Here are made-up things, facts about them, and rows of numbers that follow some of those facts. Name the thing behind each unnamed row.

Some things and their rows:
[-10 -19   3   2   1   3  -5  -8   9  -4   7  23  -9  18  10 -14  14  -2
  -4   9 -13  -6  -3  13  13 -15 -11  -1   9   2  -5   4 -10  -8   1  -5
  17]: <1012>
[-10 -18   2   0  -2  -1  -8  -8   7  -2   9  26  -6  19  10 -13  13  -2
  -2   8 -15  -5  -3  15  12 -17 -13   1   5   1  -7  -2 -10  -8  -1  -8
  14]: <846>
[-17  -9  -2  11  -7  -9  -2   8   3  11   7  20  -6  20   5 -14  22   1
  -6  12 -13   9   4   6   4  -2  -2   0   9  10  -5 -19 -12  -6 -10  -8
  28]: <819>
[ 18  -3   0  -2   7  -1  -1   2   1   2   5  -5   9   5  -1   8   3   8
   6 -12  -8  -3   2   8  -4  -2  -2   5  -6  -2 -15  -1   7  10 -19  -2
  -1]: <651>
[  3  14  -8 -13  -7 -12  29 -17  -1   6  -9   1 -10  -2 -15 -11 -12 -17
   3  17   8   0  10  13 -20   0   6  18  22  -6  11  10  13 -12  30 -11
 -14]: <977>
[ -7  22  -7  -4  -7 -11  27   5   1  23  -6  -4  -9  -4 -28 -15   1  -9
  -7  15  -6  13  10  -9 -19  18   1   2  10  14  19  -6   9  -8  10 -14
   2]: <1049>
[  4  12  -2 -17   0  -7   9 -18 -14   4   0   1  -4  -5  -7  -9 -16 -26
   7  13 -11   1   5   3  -4  -5   6 -10   6 -14  -1   3   7   0  20  -4
 -10]: <733>
[ -6 -17   2  -1   1   6   8  -4  19   3   6  22 -13  14  -3 -22  18   4
 -12  12 -17  -5  -9   6   5  -9 -26   1   7  18  12   9  -4 -13  -1 -17
  12]: <328>
[ -3   2   6  -6  -4  -2  -7  10  -1 -14   8 -21  -2  -5   5  16 -16   5
  -5   7  -6 -10 -14   8   6  -3  -4   6 -13  -4   3   2  -8 -10  -9  11
  -6]: <440>
[-13   9   3   8  -4  -7   2  25  -3  -3   5 -27  -6  -4  -1  12  -6   7
  -9   9   0   2  -8  -1   0  14   5   3  -7   5   6 -10 -11  -9 -16  15
  11]: <30>
[ -4  15  -5 -18  -2  -6  10 -15  -8   6  -5   0  -1  -5 -11  -8 -17 -22
   5  10 -10   2  11   2  -3  -5   4  -5   7 -13  -1   7   7  -2  23  -7
  -7]: <967>
[-10  18  -6  -1  -7 -12  11   5 -10  18  -5  -3  -3  -1 -13  -7  -3 -13
   0  12  -5  15  15  -7  -9  10  12  -5  10  -1   1 -13   1  -1   8  -4
   9]: <76>
[ -4  11  -3 -15  -2  -5   8 -12  -7   5  -3   0  -1  -5  -9  -6 -13 -18
   4   8  -8   1   9   2  -2  -3   3  -4   7  -9  -1   6   5  -1  19  -5
  -6]: <119>
[ -5   2   6  -4  -1   1  -4  10   0 -16   6 -25  -5  -6   6  14 -15   5
  -6   7  -3 -11 -15   5   7   0  -4   5 -10  -4   5   7  -8  -9  -6  15
  -4]: <166>
[ 21  -4   0   3  20   5  10   4   7   2   1 -16   7   5  -3   9   4  14
   6 -16  -3  -9   5   3  -4   6  -2   2   0  -2 -15  13   8  13 -23   4
   4]: <965>
[ -3  15  -4 -21  -6  -8   6 -15 -10   7  -3   3   0  -4 -11  -7 -16 -22
   6  11 -12   4  13   5  -4  -7   3  -2   4 -11  -5   1   7  -3  21 -10
  -9]: <509>
[-11  19  -5  -3  -7 -13  12   3 -10  18  -5  -3  -3  -2 -14  -8  -5 -15
   1  12  -6  14  16  -5  -9  11  13  -5  11  -1   0 -13   2  -2  10  -5
   9]: <249>

How the things are related:
Φ: is directly part of; Λ: points at
<1011> Φ:<647>
<1012> Φ:<546>
<1018> Φ:<795> Λ:<912>
<1035> Φ:<451> Λ:<124>
<103> Φ:<819> Λ:<500>
<1049> Φ:<500> Λ:<966>
<111> Φ:<647>
<119> Φ:<76>
<124> Φ:<281> Λ:<797>
<156> Φ:<1049>
<157> Φ:<941> Λ:<82>
<166> Φ:<593>
<171> Φ:<430>
<172> Φ:<500>
<179> Φ:<249>
<183> Φ:<124> Λ:<1018>
<187> Φ:<249>
<191> Φ:<954>
<192> Φ:<819>
<193> Φ:<712> Λ:<448>
<209> Φ:<451>
<216> Φ:<30>
<218> Φ:<281>
<249> Φ:<500>
<264> Φ:<546>
<294> Φ:<941> Λ:<216>
<304> Φ:<902> Λ:<651>
<30> Φ:<954>
<316> Φ:<124> Λ:<690>
<321> Φ:<795>
<328> Φ:<546> Λ:<1049>
<41> Φ:<797>
<430> Φ:<795>
<440> Φ:<593>
<448> Φ:<124> Λ:<304>
<450> Φ:<430> Λ:<75>
<454> Φ:<795>
<455> Φ:<1049> Λ:<509>
<456> Φ:<281> Λ:<622>
<464> Φ:<456>
<509> Φ:<172>
<525> Φ:<941>
<532> Φ:<819>
<546> Φ:<797>
<568> Φ:<249> Λ:<1035>
<593> Φ:<954> Λ:<191>
<618> Φ:<797>
<622> Φ:<500> Λ:<700>
<645> Φ:<712>
<647> Φ:<712>
<651> Φ:<281>
<68> Φ:<593> Λ:<846>
<690> Φ:<30> Λ:<264>
<700> Φ:<451> Λ:<568>
<722> Φ:<645> Λ:<321>
<729> Φ:<124>
<733> Φ:<1049> Λ:<763>
<73> Φ:<451> Λ:<768>
<744> Φ:<456>
<750> Φ:<647> Λ:<440>
<754> Φ:<954>
<75> Φ:<451> Λ:<328>
<763> Φ:<281> Λ:<828>
<768> Φ:<647> Λ:<187>
<76> Φ:<500>
<774> Φ:<456> Λ:<294>
<785> Φ:<30> Λ:<156>
<79> Φ:<30>
<801> Φ:<124> Λ:<450>
<819> Φ:<797>
<826> Φ:<172> Λ:<819>
<828> Φ:<41> Λ:<179>
<82> Φ:<546> Λ:<192>
<846> Φ:<819>
<863> Φ:<124> Λ:<801>
<902> Φ:<451>
<911> Φ:<647>
<912> Φ:<451>
<926> Φ:<172> Λ:<733>
<927> Φ:<1049>
<941> Φ:<795>
<953> Φ:<172> Λ:<744>
<963> Φ:<249>
<965> Φ:<456> Λ:<911>
<966> Φ:<456> Λ:<97>
<967> Φ:<172>
<977> Φ:<172> Λ:<1011>
<97> Φ:<954> Λ:<977>
<996> Φ:<645>

Which thing is each row?
No name comes twice in this set of rows, the named rows included.
[ -2   2   4  -5  -4  -1  -7   6  -1 -11   7 -14   0  -3   5  12 -11   4
  -3   4  -5  -7 -11   7   5  -4  -5   5 -10  -3   2   0  -4  -7  -6   8
  -5]	<191>
[ 11   1 -11   6 -20   6 -10 -15  10  -3 -14   9  -3   1   0   4  21  -6
   0  10  34   8 -20   5 -17  -1  14  18  -6  -4  17  13  11 -12   4 -14
 -26]	<1011>
[-12  -9   1   5  -5   3 -11  -8  11   5   7  17  -3  16  10 -13  10   3
  -3   3 -15  -6  -4  11  15 -15  -9   0   9  -3  -6   3  -5   2   0   1
  18]	<828>
[  2   2  -2   5  -4  12 -16 -11   4  -3  -7  -2  -1  -4   5   2   8  -6
   0   1  13  -1 -16  -6   5  -1   8  -9  -8  -9   7  15   3   3   1   3
 -10]	<193>
[  3   1   1   1  -5  -3  15   4   8 -11   2 -17 -12  -2  -3   6  -6  10
  -7   7  12 -11 -14  11  -9   4  -5  23   4   6  19   9   2 -15   2   5
 -12]	<97>
[ -2   0   4  -3   0   1  -4   6   0 -13   4 -18  -2  -5   5  11 -12   4
  -3   5  -2  -9 -12   4   6  -2  -4   3  -7  -3   4   6  -6  -6  -4  11
  -4]	<754>
[  4   2  -6   0 -14  12 -30 -13   3  -2  -9   8   5  -3   4   7  17 -12
   3   5  16  10 -19  -6   1  -5  12  -4 -21 -10   5  10   3  -1  -4 -10
 -19]	<911>
[-18   5  -1 -21   7  -5   8  -8  -8  -8  -9   4   2  -5 -17   4 -10 -19
   7   6  -1   2  26  -3   2   2   6   0   3  -4  -8   9  -4 -16  23 -10
  -6]	<568>
[ -6 -14   3   1   1   2  -4  -7   6  -4   6  16  -5  12   8  -9   8  -1
  -3   5  -9  -5  -3   9  10 -11  -8  -1   6   1  -3   3  -7  -5   1  -3
  10]	<618>
[ -6   8  -6  13 -11   1 -11   8  -1   9  -7   0   0   0  -1   1  17  -3
  -2   5  12  16  -5 -12  -5  12  16  -5  -6   2   6  -9  -2   0  -8  -1
   4]	<712>
[ 22  -3  -2  -1  13   0   5   5   3   4   5  -9  12   7  -4  11   5  14
   7 -17  -8  -4   6   9  -7   1  -3   7  -5  -1 -20   3  10  11 -27  -2
   1]	<744>
[-11 -19   3   5   4   4  -2  -9   9  -4   6  19 -11  17  10 -16  13  -1
  -4   9 -11  -8  -5  10  14 -13 -11  -5  11   1  -2   9 -11  -6   3  -2
  18]	<103>
[-28 -12   1   3   8 -14  -7  13  -1   8  -1  23  -4   9  -3   5  15   8
  -3   0   0  12  18  -3   5   9   7   7   8  15  -5 -19 -17 -24 -13  -7
  23]	<797>
[ 26  -2  -3   2  14   1  25   4  16   7   2 -13   0   7 -15   4  12  20
   1 -14   1  -8   1   7 -18  11 -10  18   4  12   0  13  16   4 -22  -7
  -6]	<966>
[  7   9  -1 -19   6  -6  16 -21 -16   1  -1  -1  -9  -6  -7 -12 -19 -31
   7  18  -9  -2   4   1  -5  -3   6 -16   7 -16   2   8   6   0  22  -2
 -10]	<926>

The same things again, as new rows of numbers:
Named rows:
[-16  23 -13  -5  22   5 -11  22   0  -4  12 -19   2 -12  -5   9 -21  -1
 -16  -5 -17   7  18   5  -7  -9   0]: <911>
[ -2   0   2  -4   1  16   0   6   9   0  -3   9  -7   2  -7  -3  12   0
   8   3  -7  -7  12 -10   4   6  -6]: <218>
[ -3  -2   2  -6  -1  26   1  10  16   2  -2  17 -16   5 -11  -1  17   1
  14   4 -10 -11  19 -20   8  10  -9]: <448>
[ 13  20  14   4   1  10  -7 -17  -4   9  12  -6  18   4   1  -3  11  13
  17   4  13   6  29  23  -4   5   6]: <304>
[  5  14   5  -2  -2  -2   6 -18   0   8   5 -17   6  15  -6   4   9  15
  18  14  19   3  12  20 -12  -2   5]: <902>
[-11  -6  -7   9   0  -6  24  -4 -14   5 -17   0 -11  17  -6 -12 -15   7
 -11  12  16  -8   6   3  -8  -3  11]: <941>
[-17  -1   5  -8 -23   7   5  -4  -4 -34 -21 -35  13 -21  -5  -1 -13   8
  17  20   5 -24 -31   3 -22   0   2]: <797>
[-27 -20 -14  -3  -2  30   8 -19  18 -20   5  11 -29   2 -16  -6  46 -12
   1 -21  -2  17   6   0   5  -8 -34]: <801>
[ 20 -21   6  13 -11  -1   0  18   9 -27  -2  -2  23  -9   4   2  -2   0
   2  -9   3   1   4  -2 -12  -9   8]: <1012>
[-15  15 -10  -3  19   1 -12  21   1  -3   9 -14   1  -8  -5   6 -13  -1
  -8   1 -13  12  13   9   1  -8   3]: <996>
[-28   6  18 -32 -10 -18 -23 -11  -7   9 -26  -2  19 -16  26   0   7 -28
  -3   6  10   1 -12 -14  -5   3   4]: <622>
[ -6  -9   3  -4   1  21  -3  13  17   1  -4  19 -17   6 -10  -3  19   1
  18  11  -8  -6  13 -12  15  10  -5]: <774>
[  9  -5  -2   6   4 -17  18   2  -4  11  13 -16 -11   3   5   1  16  16
  -2  24  -3   5 -20  -5   6   4  10]: <593>
[  0   4   4  -4  -9  -5 -13 -11  -3  13   4  14   2   0  10  12 -17  -9
   1 -12   7   1 -13  -1   9   0  -5]: <119>
[ -4  -3   0  12   3   4  10   0 -16   3 -11   9  -1   4   0 -15 -11   3
 -11   1   4  -4  15   3   1   3   9]: <1018>
[ 16  -3   3  11   9 -10   9   4 -13  11  18  -8  -2 -12  14 -11  23  11
 -10  14 -18   8 -16  -7  18  13   8]: <785>
[ 23 -15   5  11 -13   4   3  14   9 -26   0  -4  23 -10   2   4  -6   0
  -4 -14   3  -5   9  -8 -20  -8   5]: <192>

Which thing is each row?
No name comes twice in this set of rows, the named rows included.
[ 10  20   9   0  -1  11  -3 -16  -5   4   8  -7  14   0  -2  -3   4   9
   6  -3   6  -1  24  13 -11   4   1]	<912>
[-28 -20 -22  15   8   5  23 -26 -20 -15 -11  11 -10   9  -9 -34   8  -8
 -26 -24  15  22   4  18  -3  -5 -10]	<450>
[-37  -8  14 -38  -3 -11  -3   6  15   4 -36 -10  -5   3   5  -4  37 -17
  15  36  11  -3   0 -24  -9   2   7]	<456>
[-20  11 -12  -1  24  -2 -17  31   2  -2  11 -12  -1  -8  -4   7 -14  -2
  -4   8 -15  19  14  15  11  -9   9]	<750>
[  5   0   3   1  -2  18   3  12  10   8   5  13 -11   5  -7   3   6   6
   6   2  -6  -6  20 -13   5   8  -3]	<763>
[ -3   4 -13  -2  13   2   1 -31   1 -12  12  -3  13  10 -16 -23  25  -1
   8 -22  13  32   1  28 -10   5 -13]	<75>
[ 7  7 10  6  3  4 -8 -6 -3  7  7  0 11  5  2 -6 11  9 16 10  8 10 19 23
  7  4  8]	<73>
[ -8  -4  -6   5  -1  -7  19  -3  -8   4 -10  -5  -9  15  -5  -5 -10   8
  -5  13  13  -5   4   3  -8  -4   8]	<795>
[  7  13   9   2   1   6  -6 -11  -5   4   6  -4  13   1   0  -5   9   7
  11   3   7   5  19  19  -2   4   3]	<209>
[-20  16  23 -23  -4  -3 -17 -16 -11  -2 -23 -19  26 -15  14 -15  23  -8
  12  18  10   1   9   9 -12   6   8]	<700>
[-32   1   5 -22 -16  23   3  -4   6 -19 -26 -19 -13 -11 -14  -7   6   4
  31  32  -4 -27 -26  -6  -3  11  -8]	<124>
[ 10 -15   0   6 -10  -9  11   9  11 -15  -2 -13   8   6  -4  10  -4   6
   6   6  12  -2  -4  -3 -17 -12   9]	<41>
[  5   2  -4   1   0 -12  17  -3  -2   8   8 -18  -8   4   2   2   7  13
  -4  16   0   0 -13  -6  -4   1   5]	<954>

The same things again, as new rows of numbers:
Named rows:
[-3  0  5  8  2  1 -4 -1  0  3 -2 -1 -4  1  6]: <294>
[ 2  7 -3 -8 -2 -2 -8 -3 -5 -9  2 -4  8 -4  3]: <912>
[ -6  -2  -2  -6  10  -8   0 -10  18  19   8  25   3   0  -3]: <456>
[-12 -10  23  11  -6  26   4 -13  17 -11  10  15  16   4  10]: <304>
[-2  1  5  6  2 -2 -2 -1 -2  3 -1 -2 -4  1  5]: <722>
[ 11   5   7  12  17 -12  -1  -4 -10  -1   7 -12   7   2   1]: <264>
[-16   0  -3   0  -7  12 -11 -19 -15  15   4  -4   3   7   9]: <863>
[ 4  2  6  3  2 -9  0  2 -7 -4  0 -5  1 -4  2]: <996>
[11 -1  1  2 -6  6  4 -4 -3 -7 -3 -4  2 -3 -2]: <911>
[ 1 -3  0  0 17 -9  5 -7 -4 11 13  4 13  6 -8]: <546>
[ 5  2  6  3  1 -9  0  3 -8 -5 -1 -6  0 -4  2]: <171>
[ -4  -3  -9  -9   0  -9  11  16  11  -1   3   5   4   1 -15]: <76>
[ -1   4 -21   7  -8   7  16   2  30  -5  -3   0 -14   8  -6]: <622>
[ -3   0   6  -4 -15  -6  -1   6  -7  -8  -9   1  -5 -12   6]: <192>
[ -3 -11  -6   9  -5  -1 -10  22  10   3 -16 -23 -14  -9 -13]: <733>
[ 9 -2  1  1 -6  6  4 -5 -2 -5 -1 -3  3 -2 -2]: <166>
[ -7  -3  -6  -6   2 -12   9  -5   1   9   7  12   5   2  -8]: <797>

Rows to name:
No name comes twice in this set of rows, the named rows included.
[  4   1  -4   3  -3 -14   3  23   3  -8 -11 -21  -4 -11 -14]	<179>
[-11   5  -8 -12  16  15  11  21   5  12 -13   2  -9   8 -11]	<1049>

